Below is a small trained network, with its code and all its weights. Each question gives an input and a class and asks what happens when units are switched off, that is, made to give their printed mean instead of their output.

import numpy as np


def w(rows, s, z=0):
    codes = np.array(rows[::2]) - 128.0
    scale = np.full(codes.shape[1], s)
    scale[-1] = z or s
    return codes * scale


def f(y):
    return np.maximum(y, 0)


def log_softmax(a):
    a = a - a.max(-1, keepdims=True)
    return a - np.log(np.exp(a).sum(-1, keepdims=True))


def net(x, mask):
    res = np.array(x, float).reshape(1, 6) / 4 @ E
    y = f(res @ A[0][:, :-1].T + A[0][:, -1])
    res = res + np.where(mask, y, B[0][:, -1]) @ B[0][:, :-1]
    return log_softmax(res[-1] @ U[:, :-1].T + U[:, -1])


A, B = {}, {}
E = w([
[131,219,159,182,85,56,172,139,116,133,134,130],'x0',
[149,142,186,95,110,189,150,150,62,153,135,218],'x1',
[121,126,93,168,154,116,101,146,180,161,188,203],'x2',
[204,102,153,208,185,117,116,97,73,97,142,126],'x3',
[167,189,98,162,166,190,129,201,164,128,73,113],'x4',
[125,140,197,151,111,128,12,111,143,167,96,126],'x5',
],0.011)
A[0] = w([
[47,181,116,69,51,156,132,153,174,200,118,125,48],'N1',
[155,164,205,115,89,197,170,159,74,178,168,208,52],'N2',
[71,149,115,92,115,110,133,137,202,135,126,80,84],'N3',
[158,201,100,176,178,180,127,190,169,114,54,130,42],'N4',
[108,117,68,108,141,98,184,122,101,105,135,147,78],'N5',
[90,64,150,94,120,84,132,60,104,137,183,152,66],'N6',
[96,87,137,113,64,88,115,80,103,134,176,134,80],'N7',
[132,128,92,173,146,108,143,156,159,155,203,204,73],'N8',
[97,2,127,88,176,209,73,130,137,138,133,117,94],'N9',
[140,108,83,118,165,124,242,135,112,69,195,118,73],'N10',
[174,178,97,159,165,205,139,224,133,142,54,132,57],'N11',
[145,79,167,149,133,98,146,56,115,135,173,142,58],'N12',
[151,120,72,113,131,125,217,177,105,67,178,138,89],'N13',
[153,107,125,155,142,104,112,155,82,121,129,116,3],'N14',
[215,97,170,206,222,97,110,100,87,52,139,112,57],'N15',
[133,131,202,161,123,133,42,93,151,193,91,126,94],'N16',
[106,231,172,179,52,21,167,164,119,142,131,143,93],'N17',
[169,133,163,110,126,171,146,168,62,172,143,180,35],'N18',
[85,83,155,101,79,58,142,70,85,126,177,165,46],'N19',
[147,119,170,81,88,154,160,106,63,75,50,58,127],'N20',
[123,126,81,181,166,102,97,135,167,186,206,186,104],'N21',
[130,145,203,146,101,91,45,104,137,196,91,134,86],'N22',
[119,119,131,156,111,104,70,126,145,136,118,88,75],'N23',
[175,192,163,178,107,75,148,112,112,142,148,119,62],'N24',
[63,135,121,60,52,115,116,159,142,123,128,130,63],'N25',
[123,106,137,90,106,176,142,141,93,128,96,221,96],'N26',
[136,135,160,112,80,121,151,115,85,64,61,62,119],'N27',
[221,119,142,200,189,131,109,79,69,113,167,119,80],'N28',
[108,110,46,180,156,53,113,105,214,83,135,9,42],'N29',
[118,124,96,163,147,118,105,143,170,160,198,231,91],'N30',
],0.0083,0.0031)
B[0] = w([
[90,99,117,171,104,156,220,216,51,92,214,136,219],'N1',
[155,74,151,59,101,34,114,95,55,139,96,149,230],'N2',
[105,76,116,128,103,101,189,165,75,108,164,160,191],'N3',
[177,126,172,177,131,133,190,130,163,205,143,33,219],'N4',
[170,165,151,148,105,164,115,146,172,80,111,166,185],'N5',
[182,133,143,190,142,141,202,112,183,187,115,60,203],'N6',
[170,137,147,190,135,158,180,132,191,193,127,71,190],'N7',
[74,183,124,84,144,146,72,84,134,130,173,113,198],'N8',
[141,76,51,141,214,164,120,123,165,94,42,161,234],'N9',
[155,176,168,123,59,167,88,146,185,54,96,169,230],'N10',
[182,108,172,189,131,138,176,101,158,198,147,57,232],'N11',
[125,134,137,176,124,130,178,154,152,164,139,70,182],'N12',
[161,184,195,134,97,173,73,136,189,84,78,188,223],'N13',
[128,113,120,127,115,135,147,152,113,133,143,125,148],'N14',
[57,98,114,136,96,139,193,215,66,131,194,162,237],'N15',
[152,180,181,126,73,178,110,151,181,56,97,183,220],'N16',
[172,51,8,141,254,166,118,104,138,76,39,146,237],'N17',
[138,84,150,94,102,51,100,104,93,162,122,143,197],'N18',
[193,147,139,162,132,151,166,146,168,197,135,60,203],'N19',
[52,211,100,111,167,151,39,62,108,142,191,85,218],'N20',
[79,181,125,98,148,144,64,79,70,122,166,88,212],'N21',
[141,166,168,147,84,169,112,131,186,75,85,192,214],'N22',
[154,142,155,113,95,103,122,126,117,112,107,159,168],'N23',
[135,73,59,130,188,132,139,148,144,116,101,144,188],'N24',
[99,107,129,175,120,145,159,185,103,113,182,118,191],'N25',
[149,84,120,72,123,54,118,110,67,141,95,147,196],'N26',
[71,191,111,91,153,137,54,73,103,118,168,95,199],'N27',
[70,88,111,150,103,164,186,187,95,101,178,139,225],'N28',
[169,50,191,35,66,3,112,59,55,159,97,176,244],'N29',
[67,196,107,99,139,120,83,71,97,147,154,74,210],'N30',
],0.0074,0.011)
U = w([
[185,129,146,162,128,138,171,128,176,212,139,49,24],'0',
[150,71,143,85,86,26,119,89,74,135,113,165,125],'1',
[57,97,97,146,101,151,172,233,83,93,195,150,100],'2',
[150,185,163,132,71,169,100,138,193,52,101,193,156],'3',
[147,70,3,131,243,154,124,115,146,84,70,148,252],'4',
[45,212,99,109,155,139,73,60,101,133,178,81,146],'5',
],0.012,0.0013)

Each question gives the input, the list of numbers given to net, and the class t.
The units are the neurons (one row each of A and B). Each row of codes is followed by its name. A weight is (code - 128) times the scale printed after its matrix; where a second scale follows, it is the last column's (A, B and U).
mask holds one flag per neuron, in row order. A switched-off neuron (its flag False) gives its mean, the last column of its row in B, instead of its output. The means were averaged over made-up inputs and are rounded, as every weight is.
A unit's drop is (log p(t) with every unit on - log p(t) with that unit switched off) / (log p(t) with every unit on - log p(t) with every unit switched off).
The circuit of an input: a set's keep is (log p(t) with only the set's units on - log p(t) with every unit switched off) / (log p(t) with every unit on - log p(t) with every unit switched off). Starting from the 12 units with the biggest drops (on a tie, the unit counted first), units are removed one at a time, each time the one whose removal leaves the highest keep (on an exact tie, the one counted first), for as long as the keep stays at least 0.8.
units of the circuit, in order: the units of the circuit, biggest drop first
most important unit: the unit with the biggest drop
k most important neurons: the k neurons with the biggest drops, biggest first
drop of u: that unit's drop, to one decimal
input [4,0,6,5,7,-3], class 0: most important unit	N4
input [1,5,8,7,0,-4], class 5: 2 most important neurons	[N30, N8]
input [7,-7,-3,-4,5,-2], class 1: 3 most important neurons	[N29, N9, N3]
input [0,5,-5,0,7,-8], class 3: 2 most important neurons	[N13, N10]
input [3,-2,-4,-6,5,-1], class 2: 4 most important neurons	[N1, N3, N6, N19]
input [2,-3,4,-8,6,-2], class 2: 2 most important neurons	[N1, N3]
input [8,2,4,6,4,4], class 4: 2 most important neurons	[N17, N24]
input [-4,-7,8,-2,-6,-5], class 5: 4 most important neurons	[N21, N30, N8, N2]
input [7,6,-4,-6,-4,0], class 4: 3 most important neurons	[N17, N29, N15]
input [2,-8,-2,-7,8,-8], class 0: 2 most important neurons	[N4, N11]
input [7,3,-5,2,-4,7], class 3: 2 most important neurons	[N22, N16]
input [8,8,-8,-7,4,7], class 1: 2 most important neurons	[N2, N18]
input [8,4,5,2,6,3], class 4: 2 most important neurons	[N17, N24]
input [0,-1,0,6,4,-6], class 2: most important unit	N15
input [3,-5,-7,-1,-6,-7], class 3: 2 most important neurons	[N10, N13]
input [-7,-2,6,8,-1,3], class 2: 3 most important neurons	[N15, N28, N17]
input [-6,-6,-2,-4,-2,3], class 1: 2 most important neurons	[N29, N17]
input [7,-6,-5,0,6,-3], class 4: drop of N3	0.0
input [1,-5,-6,7,-1,0], class 2: drop of N28	0.5
input [5,4,-3,-1,4,-7], class 3: units of the circuit, in order	[N13]
input [3,-8,-8,-6,5,-8], class 1: drop of N3	0.4
input [8,5,-6,-3,1,0], class 4: drop of N17	1.0
